Below are the code and all the weights of a small trained network. Each question names an input and a target symbol and asks about switching units off, where a switched-off unit gives its printed mean instead of its output.

import numpy as np


def w(rows, s, z=0):
    codes = np.array(rows[::2]) - 128.0
    scale = np.full(codes.shape[1], s)
    scale[-1] = z or s
    return codes * scale


def f(y):
    return np.maximum(y, 0)


def softmax(a):
    e = np.exp(a - a.max(-1, keepdims=True))
    return e / e.sum(-1, keepdims=True)


def log_softmax(a):
    a = a - a.max(-1, keepdims=True)
    return a - np.log(np.exp(a).sum(-1, keepdims=True))


def net(x, mask):
    ids = ['αγεζπστω'.index(c) for c in x.split()]
    T = len(ids)
    res = E[ids] + P[:T]
    u = 0
    for l in range(2):
        q, k, v = (res @ M[l].T for M in (Q, K, V))
        z = softmax(np.where(np.tri(T) > 0, q @ k.T / 2**0.5, -1e9)) @ v
        res = res + np.where(mask[u], z, O[l][:, -1]) @ O[l][:, :-1]
        u += 1
        y = f(res @ A[l][:, :-1].T + A[l][:, -1])
        res = res + np.where(mask[u : u + 12], y, B[l][:, -1]) @ B[l][:, :-1]
        u += 12
    return log_softmax(res[-1] @ U[:, :-1].T + U[:, -1])


Q, K, V, O, A, B = {}, {}, {}, {}, {}, {}
E = w([
[133,81,163,215,108,131,135,176],'α',
[91,167,188,188,146,94,146,132],'γ',
[5,207,161,122,152,58,174,80],'ε',
[75,191,61,178,253,245,111,62],'ζ',
[110,70,41,155,51,135,166,164],'π',
[64,65,81,163,119,248,115,141],'σ',
[129,146,171,224,193,208,97,114],'τ',
[139,216,32,173,175,152,193,151],'ω',
],0.011)
P = w([
[148,105,113,204,147,44,45,131],'0',
[46,146,181,171,186,161,140,186],'1',
[57,124,165,148,173,162,170,168],'2',
[56,120,148,134,160,175,194,152],'3',
[56,106,151,140,149,168,205,126],'4',
[40,128,140,126,131,184,225,117],'5',
[59,109,136,128,125,174,238,101],'6',
[53,120,141,130,131,233,249,101],'7',
[51,115,142,125,129,223,255,99],'8',
],0.0063)
Q[0] = w([
[254,72,167,28,75,111,48,118],'0.h0',
[181,160,110,63,139,148,59,32],'0.h0',
],0.0086)
K[0] = w([
[121,132,196,82,91,203,254,183],'0.h0',
[67,208,114,88,211,208,188,132],'0.h0',
],0.0077)
V[0] = w([
[182,176,142,143,125,2,121,115],'0.h0',
[205,141,200,185,176,159,57,134],'0.h0',
],0.0063)
O[0] = w([
[168,119,105,164,170,80,82,3,141],'0.h0',
[114,108,158,32,112,137,106,93,252],'0.h0',
],0.013,0.0025)
A[0] = w([
[144,52,108,148,99,83,96,115,68],'0.n0',
[93,137,167,205,101,140,187,140,54],'0.n1',
[132,191,146,177,147,202,185,115,239],'0.n2',
[133,18,66,57,65,140,74,110,120],'0.n3',
[94,139,70,214,184,175,104,158,168],'0.n4',
[167,91,217,126,103,146,97,102,204],'0.n5',
[171,102,93,189,121,134,92,158,164],'0.n6',
[143,101,144,137,119,139,174,62,112],'0.n7',
[125,62,58,186,115,178,57,80,97],'0.n8',
[155,155,125,146,45,127,157,129,63],'0.n9',
[80,133,155,138,175,253,49,178,251],'0.n10',
[141,58,102,100,85,84,95,132,172],'0.n11',
],0.0075,0.0019)
B[0] = w([
[198,119,186,127,114,167,135,134,134],'0.n0',
[122,117,107,111,72,81,114,166,184],'0.n1',
[105,100,52,105,86,29,140,184,254],'0.n2',
[154,133,229,157,147,52,98,130,150],'0.n3',
[163,192,134,89,98,21,147,118,232],'0.n4',
[72,63,73,110,94,203,175,90,147],'0.n5',
[196,101,144,182,99,91,112,167,145],'0.n6',
[97,92,116,149,152,61,125,110,156],'0.n7',
[161,187,255,168,223,80,103,148,171],'0.n8',
[88,113,166,124,128,121,181,169,134],'0.n9',
[72,154,148,105,95,54,180,71,250],'0.n10',
[148,64,143,166,160,103,91,115,137],'0.n11',
],0.0056,0.0081)
Q[1] = w([
[95,125,129,136,124,154,70,148],'1.h0',
[68,96,145,181,99,2,189,87],'1.h0',
],0.009)
K[1] = w([
[107,92,157,105,108,121,155,143],'1.h0',
[178,114,125,168,183,101,11,113],'1.h0',
],0.011)
V[1] = w([
[41,47,254,117,114,185,86,112],'1.h0',
[14,243,116,64,170,131,155,15],'1.h0',
],0.0056)
O[1] = w([
[175,32,99,3,221,54,113,175,2],'1.h0',
[12,29,61,193,67,75,20,140,176],'1.h0',
],0.006,0.0038)
A[1] = w([
[80,168,223,109,173,136,146,111,107],'1.n0',
[63,98,49,148,79,95,26,162,4],'1.n1',
[171,93,140,104,141,242,136,163,113],'1.n2',
[136,186,134,52,156,74,165,247,143],'1.n3',
[117,65,167,184,52,162,127,156,193],'1.n4',
[114,48,71,2,176,145,34,162,9],'1.n5',
[190,72,132,42,215,138,176,141,103],'1.n6',
[161,148,48,124,167,96,100,166,61],'1.n7',
[59,39,131,107,156,110,78,93,223],'1.n8',
[151,142,83,203,124,118,121,116,64],'1.n9',
[119,186,115,109,142,45,119,146,130],'1.n10',
[153,178,155,143,202,140,102,69,6],'1.n11',
],0.0075,0.0028)
B[1] = w([
[180,116,102,171,132,115,108,135,201],'1.n0',
[147,111,173,173,192,170,172,143,233],'1.n1',
[122,153,111,103,150,103,182,124,130],'1.n2',
[138,88,184,166,123,123,103,117,232],'1.n3',
[126,165,118,148,188,108,81,103,198],'1.n4',
[145,105,163,193,80,192,103,64,180],'1.n5',
[2,174,133,112,166,189,111,144,181],'1.n6',
[144,101,148,169,155,111,116,108,141],'1.n7',
[186,137,70,153,120,121,174,133,254],'1.n8',
[70,114,154,103,134,164,109,168,186],'1.n9',
[145,69,180,154,121,163,116,143,231],'1.n10',
[155,121,149,145,91,140,67,124,152],'1.n11',
],0.0093,0.008)
U = w([
[88,185,120,116,61,129,22,130,144],'α',
[120,77,210,170,183,69,12,119,183],'γ',
[97,56,190,75,69,31,59,176,68],'ε',
[83,107,95,108,151,110,215,158,190],'ζ',
[198,131,185,128,142,117,145,133,3],'π',
[186,111,68,60,158,3,51,108,222],'σ',
[100,129,177,65,227,137,62,144,88],'τ',
[148,42,156,113,93,176,70,86,49],'ω',
],0.0049)

Each question gives the input, a string of symbols that net reads in full, and the target symbol t.
The units are the heads (2 rows each of Q, K, V and O) and the neurons (one row each of A and B). Each row of codes is followed by its name. A weight is (code - 128) times the scale printed after its matrix; where a second scale follows, it is the last column's (O, A, B and U).
mask holds one flag per unit, layer by layer, with each layer's heads first. A switched-off unit (its flag False) gives its mean, the last column of its rows in O or B, instead of its output. The means were averaged over made-up inputs and are rounded, as every weight is.
A unit's drop is (log p(t) with every unit on - log p(t) with that unit switched off) / (log p(t) with every unit on - log p(t) with every unit switched off).
The circuit of an input: a set's keep is (log p(t) with only the set's units on - log p(t) with every unit switched off) / (log p(t) with every unit on - log p(t) with every unit switched off). Starting from the 12 units with the biggest drops (on a tie, the unit counted first), units are removed one at a time, each time the one whose removal leaves the highest keep (on an exact tie, the one counted first), for as long as the keep stays at least 0.8.
units of the circuit, in order: the units of the circuit, biggest drop first
most important unit: the unit with the biggest drop
k most important neurons: the k neurons with the biggest drops, biggest first
top k neurons in layer l: the k neurons of layer l with the biggest drops, biggest first
input σ ζ ε σ, target ε: top neuron in layer 0	0.n10
input π τ ε π α τ α, target π: units of the circuit, in order	1.h0, 0.h0, 0.n6, 0.n10
input τ γ α α ζ, target ω: units of the circuit, in order	0.h0, 1.n5, 1.h0, 0.n4
input α ζ ω σ γ, target τ: 2 most important neurons	1.n6, 0.n10
input π σ σ, target π: units of the circuit, in order	1.h0, 0.h0, 0.n6, 0.n10
input π γ γ σ ε, target π: 2 most important neurons	0.n6, 0.n10
input ζ ε α ζ τ, target ζ: top 3 neurons in layer 1	1.n8, 1.n1, 1.n3
input ω α σ τ, target α: top 2 neurons in layer 1	1.n1, 1.n3
input σ ζ α, target ε: top 2 neurons in layer 1	1.n1, 1.n3
input α ζ τ ω ζ γ σ ε, target τ: top 2 neurons in layer 0	0.n10, 0.n4
input α ζ σ γ π τ π, target τ: 2 most important neurons	1.n6, 0.n10
input α ζ γ ζ σ, target τ: 2 most important neurons	1.n6, 0.n10
input τ σ π, target ω: top 2 neurons in layer 1	1.n5, 1.n8
input α ζ ζ, target τ: most important unit	1.h0
input σ ω ζ π ε π σ π, target ε: 2 most important neurons	1.n3, 1.n8
input α π σ ε ε α, target τ: top 2 neurons in layer 1	1.n6, 1.n8
input ω σ π α σ ω ω ω ω, target α: top 3 neurons in layer 1	1.n1, 1.n8, 1.n9
input γ π ω ω ω, target σ: top 2 neurons in layer 0	0.n2, 0.n4
input α τ ζ τ, target τ: 2 most important neurons	1.n6, 0.n10
input ε π σ ω, target γ: top 2 neurons in layer 0	0.n2, 0.n4
input π ω τ α ω, target π: most important unit	1.h0
